Each row has a name. Each question is about the rows just above it.

(93): [152 140 143 143 134 143 142 149 145 141 144 142 149 138 142 144 141 142
 142 137 153 145 135 125 146 146 149 131 142 154 142 142 148 154 149]
(122): [ 81 126 137 138 120 153 140 108  82 129  78  92  83 123 145 120 123 135
  96 123  80  65 120 132  85 107  74 119 128  93 149 149  58  92  62]
(78): [ 81 126 137 138 120 153 140 108  82 129  78  92  83 123 145 120 123 135
  96 123  80  65 120 132  85 121  74 119 128  93 149 149  58  92  62]
(126): [109  87  82  76  95  69  79  94 118  83 123 113 111  91  76  92  90  81
 110  91 108 134  95 117 114  92 119 100  87  97  73  73 136  97 131]
Count the entries of [ 81 126 137 138 120 153 140 108  82 129  78  92  83 123 145 120 123 135
  96 123  80  65 120 132  85 121  74 119 128  93 149 149  58  92]: => 34
Count the entries of [109  87  82  76  95  69]: => 6
Count the entries of [109  87  82  76  95  69  79  94 118  83 123 113 111  91  76  92  90  81
 110  91 108 134  95 117 114  92 119 100  87  97  73  73 136  97 131]: => 35
How many entries does [ 81 126 137 138 120 153 140 108] have? => 8

(106): [ 95 146 143 143 137]
(82): [127 124 125 125 128]
(68): [189  93 103 101 112]
(7): [103 141 137 138 134]
(87): [127 124 125 125 131]
(56): [143 115 129 125 124]
Number of entries in [ 95 146 143 143 137]: => 5
How many entries does [127 124 125] have? => 3

(96): [136 121 126 127 115 119 113 130 110 129 130 127 140 124 119 122 122 140
 129 125 142 157 109 138 118 137 121 121]
(91): [102 125 135 109 136 144 144 107 142 133 134 127 100 112 144 126 115 100
 137 111  96  85 151 103 115 102 113 141]
(119): [ 98 124 137 109 139 151 151 104 148 134 136 128  95 110 152 127 115  96
 142 114  88  71 162 101 120 100 117 147]
(27): [145 135 123 143 126 120 121 144 123 123 123 129 146 142 119 133 140 145
 121 143 147 150 118 144 142 145 142 121]
Count the entries of [ 98 124 137 109 139 151 151 104 148 134 136 128  95 110 152 127 115  96
 142 114  88  71 162 101 120 100 117 147]: => 28
How many entries does [ 98 124 137 109 139 151 151 104 148 134 136 128  95] have? => 13

(129): [150 160 116 113 119 115 121 143 137 142]
(85): [150 160 116 113 119 115 121 130 137 142]
(18): [107 146 142 148 108 149  88 104  94 133]
(34): [ 84 144  90 125  87 153 145 177 143 124]
(131): [107 146 142 148 170 149  88 104  94 133]
Count the entries of [107 146 142 148 170 149  88 104  94 133]: => 10
How many entries does [107 146 142 148 170 149  88 104  94] have? => 9
How many entries does [107 146 142 148 108 149  88] have? => 7
Number of entries in [150 160 116 113 119 115 121 130 137 142]: => 10
How many entries does [107 146 142 148 108 149] have? => 6
Count the entries of [150 160 116 113]: => 4

(150): [130 122 137 137 117 143 128 134 127 128 129 129 137 138 129 129 127 152
 132 160 128 128 129 128 134 127 127 135 127 141 128 125 129]
(120): [141 128 128 127 131 145 138 125 161 129 127 129 164 129 166 130 128 158
 132 129 157 135 170 170 128 130 134 127 128 159 129 155 128]
(42): [128 127 129 128 129 148 136 130 129 132 135 127 156 130 142 144 124 138
 128 130 144 130 128 137 142 128 130 128 127 129 129 131 129]
(102): [141 128 128 127 139 145 138 125 161 129 127 129 164 129 166 130 128 158
 132 129 157 135 170 170 128 130 134 127 128 159 129 155 128]
(142): [141 128 128 127 139 145 138 125 161 129 127 129 164 129 166 129 128 158
 132 129 157 135 170 170 128 127 134 127 128 159 129 155 130]
(6): [133 129 131 127 127 140 136 129 126 126 134 129 150 128 144 140 128 149
 129 134 155 128 128 131 132 127 130 133 129 129 127 129 128]
(80): [128 128 163 150 140 128 129 148 152 139 128 127 126 157 128 131 191 128
 128 131 126 130 128 127 148 171 128 129 158 131 128 130 143]
Number of entries in [128 128 163 150 140 128 129 148 152 139 128 127 126 157 128 131 191 128
 128 131 126 130 128 127 148 171 128 129 158 131 128 130 143]: => 33
Count the entries of [141 128 128]: => 3

